Each row has a class, written after it.
-340, -446, -24, 29, -35, -105, 204, -447, -479, -321, -441, 47, 117, -37, -214, -208, 183, -69, -51, -235, -98, 240, -318, -77, 65, 408, 105, 3, 63, -398, -207, -115 : doli
-49, 105, 531, 195, -273, 143, -197, 117, 321, 128, 561, 12, -14, 46, 230, 391, -59, -11, 104, 119, 279, -44, -190, -152, 115, -172, 232, -163, 48, -586, 137, -95 : todab
-315, -438, -154, 16, 21, 15, 144, 162, -125, -146, -461, 151, 275, 181, 245, 115, 22, -17, 214, -296, -27, 288, 127, -76, -66, 192, -144, 97, 58, -181, 153, 115 : Kofe
362, -358, 282, 0, -311, 17, 340, -175, -150, -3, 185, -33, -103, -774, 271, -235, 147, -2, 273, -24, 185, 46, -99, -249, -16, -197, 62, -79, -95, 27, -192, 42 : bebov
-159, 51, 261, -119, -133, -198, -4, -186, -86, -221, 519, 127, -612, -616, -86, 79, -333, -146, 272, -807, 364, 170, -167, -448, -322, 139, 40, 210, -117, -150, 112, -240 : bebov
-56, -71, 47, -186, 130, -123, 113, -113, -262, -304, -372, 22, 255, 144, -485, 108, -22, -282, -334, 37, 121, 280, 37, 27, 28, 193, -135, 585, 266, -366, -200, 129 : Mifom
129, -118, -428, 20, -227, 388, 27, 186, -267, -219, -826, 57, 444, 281, -100, -429, -112, 328, 27, 418, -277, -84, -68, 117, 397, 232, -143, -108, -114, 450, -389, 137 : doli
109, 184, -790, 43, 42, 82, 379, -100, -455, -450, -762, 304, -137, -19, -469, -195, -194, 7, -398, 65, -133, 143, 266, 211, -247, 295, -232, 377, -223, 111, -234, -8 : todab
408, -173, 45, -190, -149, -240, 134, -513, -394, -276, -188, -21, 108, -306, -318, -410, -29, 137, -157, 203, -47, -9, -79, 75, 94, -201, 1, 373, 74, -109, -580, -130 : dob
536, 86, -122, -240, -370, 140, 148, -115, -74, -241, 83, -9, -64, -291, -322, 21, -311, 5, 259, 186, -212, -100, -90, 23, 37, 245, -8, 429, 23, 43, -86, 109 : Nomuf
-608, -194, 133, -59, 333, -78, -126, -158, -337, -279, -418, 97, 146, 550, -506, 97, -55, -9, -406, -215, -165, -249, -128, 112, 302, 104, -41, 485, 327, -232, -338, -120 : melu
-47, 130, 126, 177, 546, -88, 305, -476, -390, -179, -15, -386, -319, 107, -428, -281, 131, 51, -379, -416, -632, -171, -150, 52, -270, -182, -167, 121, 168, 77, -371, -446 : Vevik
123, -152, 151, 49, 154, -246, -75, -100, -125, 39, -48, -342, 106, -124, -129, 193, -125, -63, 142, -671, -112, 64, -270, -250, 94, 160, -260, -169, 44, -118, -14, -383 : Mifom
596, 112, 40, -67, 490, -11, 126, -15, -202, -67, -15, 760, -757, -183, -19, -295, 393, 30, -278, 100, 97, -264, -242, -108, -290, 272, 91, 225, -75, -190, 19, -265 : tanit
-169, 94, 92, 65, 65, 195, -285, 221, 89, -25, 98, -87, 281, 154, 120, 39, -151, 71, 163, -125, -77, 96, -109, -123, 245, 131, 97, -297, -113, -68, -43, -86 : dob
-30, 260, -30, 63, -167, 88, -315, 347, 100, 326, 69, 469, -133, -212, 370, 205, -402, 15, 52, 198, 319, -170, 35, 28, 41, -45, -19, 57, 6, 138, 1, 227 : nedob
228, -316, 230, -39, 134, -24, 237, -533, -276, 16, -74, -70, 250, -643, 22, -370, 252, -66, 92, -35, -130, 105, -306, -205, 125, 192, 137, -147, -202, -164, -374, -353 : nedob
-115, 3, 306, 130, 245, 31, -140, 59, 93, 219, 122, -241, 331, 50, 139, -116, 23, 210, 153, -135, -229, -87, -250, -234, 225, -10, 83, -133, -3, 212, 101, -216 : bebov
297, -89, 430, -360, -47, 107, -65, -387, -6, -334, 627, 36, -163, -262, -348, -299, -43, 195, 68, 184, -93, -543, -288, -309, 172, 44, 178, 440, -192, 174, -338, -272 : nedob
-229, 201, -15, 158, 81, 279, -107, -5, 159, -23, 41, 113, 22, 97, -60, 91, -57, 21, -155, -5, -39, -111, -313, -122, 142, 304, 186, -259, -293, -102, 133, -61 : nedob
36, 48, 77, 251, 188, -209, 128, -50, 37, -131, -146, -103, -24, 295, -278, -40, 125, 245, -469, -410, 71, -81, -78, -110, -107, -339, 0, 132, 2, -458, 90, -201 : doli
219, 134, -155, -128, -118, -12, 78, -23, -329, -63, 180, 229, -349, -153, -133, -82, 137, -58, 195, -124, 59, 251, -140, 150, 4, 281, 186, 73, 142, -252, 75, 6 : todab
-74, -158, 113, 104, 97, -183, 48, 139, -82, 7, -296, -80, -66, 103, 299, -78, 247, 33, -109, -183, 228, -16, -47, -347, -173, -127, -3, -168, -70, 60, 200, 5 : Kofe
-139, -665, -47, -238, 79, -411, 326, -393, -166, -635, 74, -60, -277, -106, -304, 43, 241, -308, 171, -899, 41, 510, 58, -213, -367, 132, -60, 110, 35, -727, 55, -318 : tanit
356, 207, -11, -137, -196, -257, 44, 61, -165, 190, 292, 436, -564, -384, 344, 202, -6, -325, 300, 250, 345, 288, 145, -73, -294, 263, 44, 281, 14, -25, 406, -240 : Nomuf
328, -292, 382, -382, 79, -159, 20, -235, 75, 43, 83, -345, 399, -210, 239, 24, -39, -262, 182, 79, 59, 56, -3, -365, -169, 224, 117, 68, 34, -386, -16, -244 : Mifom
-47, -217, 361, -235, 290, 52, -135, -435, -107, -4, 431, -271, 282, -115, -69, -56, 145, -126, -7, -132, -219, 183, -329, 12, 321, 262, 61, -86, 164, -367, -305, -77 : doli
-120, -316, 25, -370, 246, -289, -228, -165, -52, -55, 163, -158, 119, -97, 22, 25, -218, -132, -14, -64, 69, -110, 79, -150, 213, 305, 33, 193, 54, 237, -77, -119 : nedob
15, -289, -50, 69, 62, 100, 301, -262, -450, -351, -715, 152, -167, 0, -296, -347, 134, 127, -123, -140, -89, 33, -237, 39, 134, 365, -61, 257, 107, -155, -330, -67 : Ponu
-207, -175, -311, -49, -61, -98, 163, -40, -526, -281, -222, 26, -4, -156, -210, -494, 365, 105, 108, -526, -116, 479, -26, -60, -183, -111, -223, -123, 116, 167, 8, 57 : Mifom
-130, -101, -522, -116, -113, -69, 136, 114, -240, -83, -636, 219, 108, 213, 116, -51, -56, -24, -291, 291, 367, 140, 494, 146, -42, 167, -130, 163, -186, 281, 67, 60 : tanit
-55, -342, 193, -210, 136, -483, -3, 12, -147, 27, 204, -345, 8, -118, 258, 304, -53, -266, 291, -689, 231, 389, -36, -482, -95, 348, -64, 65, 163, -96, 550, -273 : Vevik
-207, 273, 376, 293, 11, 85, -373, 263, 343, 81, 371, -387, 165, 594, 202, 11, -48, 275, -226, -7, -32, -427, -148, -362, 232, -299, 238, -256, -261, 146, 238, 52 : Nomuf
205, -2, 20, -234, 210, 206, 87, 24, 125, 55, -73, -253, 256, 91, 68, -150, 3, 14, 13, 242, -174, -158, -36, -89, 3, 108, 68, 49, -2, -27, -133, -206 : Kofe
189, 139, 115, -5, -192, -164, 37, -79, 49, 318, 282, 338, -479, -353, 402, 236, -174, -282, -193, 489, 491, -154, 256, 139, -31, -173, 144, 196, -74, -34, -42, -84 : melu
206, -45, -264, -131, 117, -131, -22, 103, -79, 58, -297, 153, -80, -85, -42, 229, 59, -110, -13, -6, 58, 157, -101, 184, 95, 69, -142, 51, 232, -226, 28, -25 : bor
341, -262, -35, 19, 269, -258, 336, -111, -353, -303, -391, 256, -488, -243, -87, -90, 328, -133, -125, -551, 165, 99, -247, -229, -335, 93, -47, -153, -136, -236, -25, -106 : dob
-174, -225, -151, 176, 43, 216, -17, 29, -195, 53, -146, -168, 387, 308, 47, -279, 34, 308, 136, -50, -500, -48, -16, 125, 319, 145, -152, -254, 52, 295, -120, -178 : bor
-617, -293, -175, -1, 83, 28, 99, 211, -95, -76, -214, 242, -51, 188, -39, 338, -24, -227, 111, -219, -34, 130, 42, 126, 177, 231, 90, 262, 336, -410, 143, -177 : Vevik
540, 372, -300, 64, -248, 257, 49, -80, -326, -119, -368, 457, -392, -250, -139, -251, -239, 22, -25, 257, -24, 135, -114, 347, 182, 316, -71, 154, -162, 136, -426, 326 : bor
145, 33, 0, 56, 120, -92, 169, -108, -51, 50, -197, 127, -492, -13, -262, -206, -63, 27, -106, 63, -157, -345, -220, 61, 232, 83, 110, 360, 139, 203, -61, -454 : Nomuf
331, 449, -340, 42, -307, 79, -50, 157, 18, 132, 14, -43, -486, -334, 34, 233, -249, 65, 59, -27, 205, -119, -142, -17, -78, 64, -125, -326, -180, 291, 224, -140 : Nomuf
-8, 35, -46, 66, 233, -87, 62, -15, -192, -21, -245, 159, -72, 210, -85, -164, 183, 138, -245, -80, -97, -144, -271, -128, 1, 15, 93, 229, 67, -338, 35, -340 : Kofe
193, -464, -318, -251, 112, -303, 449, -189, -298, -506, -695, -131, -102, 30, -316, -49, 214, -173, -180, -248, -91, 196, 84, 14, -77, -70, -116, 403, 182, -242, -69, 25 : nedob
170, -238, 286, -169, 533, -257, 192, -423, -53, 26, -43, -134, -246, -34, -160, -159, 216, -99, 25, -315, -361, -197, -261, -202, -97, 245, 70, 120, 97, 22, 145, -708 : todab
-473, -309, -233, -19, 332, -171, 7, 115, -337, -184, -506, -319, 594, 376, -341, -63, 278, 158, -130, -569, -219, 116, 33, -107, -75, 8, -196, -175, 228, -86, 77, -121 : dob
-521, -33, 24, 228, 203, -109, -81, 72, -5, -46, 77, -51, 178, 298, -203, 107, 233, 134, -12, -508, -154, 136, -108, 93, -113, -323, -9, -235, 139, -220, 69, 75 : Ponu
156, -57, -161, 113, -123, 39, 248, -63, -69, -78, -303, 44, -158, -209, 127, -9, -136, -109, 9, -95, 17, 235, 6, -46, -24, 236, -25, -12, -106, -112, 104, -54 : dob
-89, 282, -48, 151, -338, 312, -235, 457, 240, 249, -214, 307, 95, 222, 157, 271, -262, -136, 202, 98, 350, 289, -97, 175, 116, 196, -20, -135, 126, -517, -10, 351 : dob
-252, -176, 100, 103, 36, -361, 130, -217, -297, 115, -83, -363, 342, -197, 13, -184, 61, 1, -73, -199, 169, 322, 130, -182, -35, 64, 6, 78, 123, 117, 88, -137 : Vevik
53, -380, 404, -242, -24, -130, 227, -437, 163, -53, 441, -167, -4, -433, 117, -254, 90, -159, -161, 361, 169, -212, 155, -259, 27, -190, 308, 111, -183, 152, -109, -379 : tanit
20, 4, 337, 127, -128, -220, 110, -41, -116, 301, -27, -315, 427, 86, 203, -267, 180, 92, 48, 152, 152, 203, 153, -5, -207, -407, 43, -69, 142, 193, -40, 181 : Ponu
437, -101, -313, -48, 31, -132, 454, -196, -325, -170, -596, 161, -307, -267, 100, -221, 145, 8, -19, 99, -1, 246, 79, 120, -276, 175, 17, 305, 25, -74, 22, 83 : bor
136, -322, 338, -365, 44, 92, 105, -170, -159, -245, 104, -49, 206, -351, -67, -131, 199, -31, 174, -115, 141, 37, -318, -461, 152, 345, 234, 177, -38, -331, 12, -269 : Vevik
-89, 9, 59, 25, 251, -270, 3, -515, -223, -171, 145, 224, -423, -227, -404, -171, -169, 88, -302, -215, -46, -119, -314, 122, 184, -25, 55, 326, 4, -15, -427, -433 : doli
-314, -432, 68, 52, 97, 121, 161, -227, 21, -90, -141, -311, 361, -329, 72, -191, 226, -188, -62, -305, -165, 161, -170, -276, 246, 86, 137, -248, -152, -440, -184, -60 : doli
307, 80, -170, -51, 360, -83, 222, -259, -92, -404, -99, 89, -306, 110, -467, -110, 251, 60, -681, -141, -21, -201, -126, -78, -239, -137, -63, 90, -224, -325, -64, -276 : Ponu
-277, -6, -327, 126, -438, 2, -70, 295, 2, 201, -53, 3, -9, -309, 264, 254, -261, -71, 340, -231, 374, 168, 139, -213, -83, 310, -156, -298, -177, 146, 311, -78 : Kofe
-563, -328, 133, 81, 461, -145, -87, -322, -222, -323, 89, 38, 253, 71, -529, -372, 149, 302, -422, -594, -133, -95, -174, -168, 173, -13, -23, 191, 48, -179, -262, -270 : bor
577, -169, -116, -159, 105, -9, 319, -531, -246, -487, -507, 64, -163, -503, -477, -479, 203, -90, -513, 86, -98, -196, -334, -126, -5, -10, 86, -21, -298, -46, -528, 169 : todab
-338, 4, 382, 117, 186, 84, -25, -37, 291, 14, 217, -23, 206, 121, 89, -107, -146, -229, -118, -112, -72, 135, 104, -172, 68, -248, -2, 35, -229, 124, -167, -45 : Kofe
231, -190, -91, -63, -322, -192, 221, -105, -445, -429, -22, -75, -181, -260, -72, 41, -282, 14, 178, -343, 3, 283, -38, -249, 22, 87, -168, 568, 110, -224, -38, -146 : nedob
316, 8, -74, -227, 309, -53, -62, -104, -120, -15, 37, -118, 188, -19, -205, -70, -183, -50, -59, 7, -202, 12, -45, -3, -35, 248, -193, 210, 199, -136, -272, -242 : todab
-76, -335, 67, -182, -400, 31, 87, 99, -254, -356, -128, 97, 18, -270, -18, 80, -14, -211, 201, -495, 406, 357, -34, -323, -34, 163, -56, -11, 0, -427, 37, 168 : Mifom
1, -575, 225, -310, 204, -268, 471, -766, -299, -224, -106, -140, 62, -514, -154, -365, 183, -341, -163, 185, -129, -9, 13, -131, -15, 152, 241, 334, -51, -32, -418, -425 : doli
-217, -159, -167, 45, 187, 87, 202, 247, -293, -252, -287, 625, -456, 392, 13, -91, 270, 99, -341, -97, 185, -28, 57, 54, 57, 20, 16, 268, 86, -166, 203, -171 : bebov
360, -164, 64, -165, -243, -36, 209, 54, 29, 172, -175, 14, 151, -478, 329, 77, 202, -69, 108, 568, 282, -385, 201, -176, -158, -100, 241, -96, -284, 313, 125, 118 : Mifom
428, -73, 205, 5, -526, 184, 115, 5, 147, -240, 174, -174, 72, -223, -159, -227, 176, 256, -142, 245, 173, -337, -16, -199, 66, -591, 153, -310, -167, -24, -102, 62 : melu
436, 52, -457, 112, 96, 323, 395, 63, 67, 10, -435, 413, -730, -322, 35, -324, 222, 104, -95, 23, -100, -300, -16, 109, -213, 12, -122, -347, -273, 249, 17, -340 : melu
89, -14, -142, -372, -367, -16, -1, 336, 82, -62, 352, 170, -321, -206, 147, 412, -60, -348, 554, -131, 194, 374, 95, -45, -114, 116, 35, 164, 211, -273, 469, 32 : bor
-251, -2, 4, 95, -275, 116, -103, 168, -71, 82, -155, -156, 484, 149, 146, -172, -220, 19, 243, 57, 46, 193, 143, -174, 227, 138, -38, -56, -170, 240, -83, -118 : melu
547, 377, -230, -139, -84, 132, 174, -141, -223, -120, -241, 524, -513, -413, -5, -169, 240, -61, -232, 417, 280, 100, -179, 35, -343, 135, 85, 218, -117, -426, -61, 141 : melu
-319, -550, 169, -179, 191, -211, 171, -284, -136, -198, -198, 149, 152, -253, 113, -157, 188, -150, -334, 117, 246, -237, 142, -338, 1, -81, 219, -10, -309, 164, -82, -299 : bebov
-90, -143, -177, -374, -239, -6, 43, 272, -188, -209, 33, 466, -268, -213, -114, 200, -177, -467, 202, -88, 434, 529, 226, 118, 88, 293, -142, 460, 259, -29, 19, 329 : tanit
774, -127, -186, -197, -233, 55, 297, -100, -245, -97, -255, -96, -161, -471, -126, -443, 326, 253, -78, 146, 170, -213, -299, -224, 15, 55, 46, -216, -90, 5, -7, -261 : Ponu
